Below is a small trained network, with its code and all its weights. Each question gives an input and a class and asks what happens when units are switched off, that is, made to give their printed mean instead of their output.

import numpy as np


def w(rows, s, z=0):
    codes = np.array(rows[::2]) - 128.0
    scale = np.full(codes.shape[1], s)
    scale[-1] = z or s
    return codes * scale


def f(y):
    return y / 2 * (1 + np.tanh(0.7978845608 * (y + 0.044715 * y**3)))


def log_softmax(a):
    a = a - a.max(-1, keepdims=True)
    return a - np.log(np.exp(a).sum(-1, keepdims=True))


def net(x, mask):
    res = np.array(x, float).reshape(1, 4) / 4 @ E
    y = f(res @ A[0][:, :-1].T + A[0][:, -1])
    res = res + np.where(mask, y, B[0][:, -1]) @ B[0][:, :-1]
    return log_softmax(res[-1] @ U[:, :-1].T + U[:, -1])


A, B = {}, {}
E = w([
[127,122,127,135],'x0',
[242,212,79,159],'x1',
[157,181,169,35],'x2',
[148,144,253,194],'x3',
],0.0064)
A[0] = w([
[114,106,16,52,144],'neuron 1',
[173,167,185,11,151],'neuron 2',
[185,110,160,40,94],'neuron 3',
[162,156,117,160,3],'neuron 4',
[162,112,230,162,131],'neuron 5',
[89,39,158,141,75],'neuron 6',
[126,168,128,136,192],'neuron 7',
[132,131,64,81,176],'neuron 8',
[88,86,56,78,123],'neuron 9',
[181,118,216,132,138],'neuron 10',
[196,191,87,135,60],'neuron 11',
[138,88,79,86,79],'neuron 12',
[101,98,77,171,183],'neuron 13',
[10,141,165,75,31],'neuron 14',
[164,62,152,186,186],'neuron 15',
[232,187,113,238,98],'neuron 16',
[70,84,172,100,88],'neuron 17',
[127,144,157,143,42],'neuron 18',
[169,152,51,241,165],'neuron 19',
[74,102,154,117,44],'neuron 20',
[144,148,134,106,184],'neuron 21',
[16,25,156,150,83],'neuron 22',
[151,229,102,186,63],'neuron 23',
],0.011,0.0052)
B[0] = w([
[98,144,251,208,238],'neuron 1',
[53,2,128,101,253],'neuron 2',
[72,75,174,103,169],'neuron 3',
[135,144,201,84,118],'neuron 4',
[96,140,215,199,223],'neuron 5',
[115,135,146,75,174],'neuron 6',
[80,98,131,104,173],'neuron 7',
[77,119,205,172,198],'neuron 8',
[89,120,235,137,195],'neuron 9',
[126,122,169,206,208],'neuron 10',
[140,207,192,75,181],'neuron 11',
[179,241,159,167,143],'neuron 12',
[85,33,154,140,178],'neuron 13',
[191,213,203,66,186],'neuron 14',
[90,36,156,163,187],'neuron 15',
[124,157,173,54,241],'neuron 16',
[137,185,156,84,183],'neuron 17',
[126,169,218,131,114],'neuron 18',
[124,83,180,55,221],'neuron 19',
[193,201,99,86,141],'neuron 20',
[86,83,131,124,174],'neuron 21',
[201,165,163,23,238],'neuron 22',
[193,177,114,49,173],'neuron 23',
],0.0082,0.0058)
U = w([
[176,184,122,2,94],'0',
[101,37,117,76,216],'1',
[111,131,161,182,114],'2',
[118,84,114,94,254],'3',
[108,114,77,177,75],'4',
[231,203,9,158,2],'5',
],0.011,0.0068)

Each question gives the input, the list of numbers given to net, and the class t.
The units are the neurons (one row each of A and B). Each row of codes is followed by its name. A weight is (code - 128) times the scale printed after its matrix; where a second scale follows, it is the last column's (A, B and U).
mask holds one flag per neuron, in row order. A switched-off neuron (its flag False) gives its mean, the last column of its row in B, instead of its output. The means were averaged over made-up inputs and are rounded, as every weight is.
A unit's drop is (log p(t) with every unit on - log p(t) with that unit switched off) / (log p(t) with every unit on - log p(t) with every unit switched off).
The circuit of an input: a set's keep is (log p(t) with only the set's units on - log p(t) with every unit switched off) / (log p(t) with every unit on - log p(t) with every unit switched off). Starting from the 12 units with the biggest drops (on a tie, the unit counted first), units are removed one at a time, each time the one whose removal leaves the highest keep (on an exact tie, the one counted first), for as long as the keep stays at least 0.8.
circuit, biggest first: the units of the circuit, biggest drop first
top k neurons: the k neurons with the biggest drops, biggest first
drop when u is switched off: that unit's drop, to one decimal
input [3,3,1,-5], class 2: circuit, biggest first -> (neuron 1; neuron 8)
input [-2,2,-4,-7], class 2: circuit, biggest first -> (neuron 1; neuron 2)
input [1,-5,-5,-3], class 0: circuit, biggest first -> (neuron 22)
input [4,2,5,1], class 1: circuit, biggest first -> (neuron 2; neuron 14)
input [6,6,-7,6], class 1: top 2 neurons -> (neuron 15; neuron 19)
input [0,3,-7,7], class 1: top 4 neurons -> (neuron 19; neuron 1; neuron 15; neuron 16)
input [-1,-5,5,-8], class 2: circuit, biggest first -> (neuron 1; neuron 12)
input [5,6,-8,4], class 1: top 4 neurons -> (neuron 15; neuron 19; neuron 22; neuron 13)
input [5,7,0,-8], class 2: top 3 neurons -> (neuron 1; neuron 8; neuron 22)
input [1,2,6,5], class 1: top 2 neurons -> (neuron 2; neuron 1)
input [3,-1,4,-6], class 2: drop when neuron 19 is switched off -> 0.1
input [5,3,8,2], class 1: drop when neuron 2 is switched off -> 0.4
input [1,4,-3,-7], class 2: drop when neuron 1 is switched off -> 0.5
input [1,7,-6,-6], class 0: circuit, biggest first -> (neuron 11)
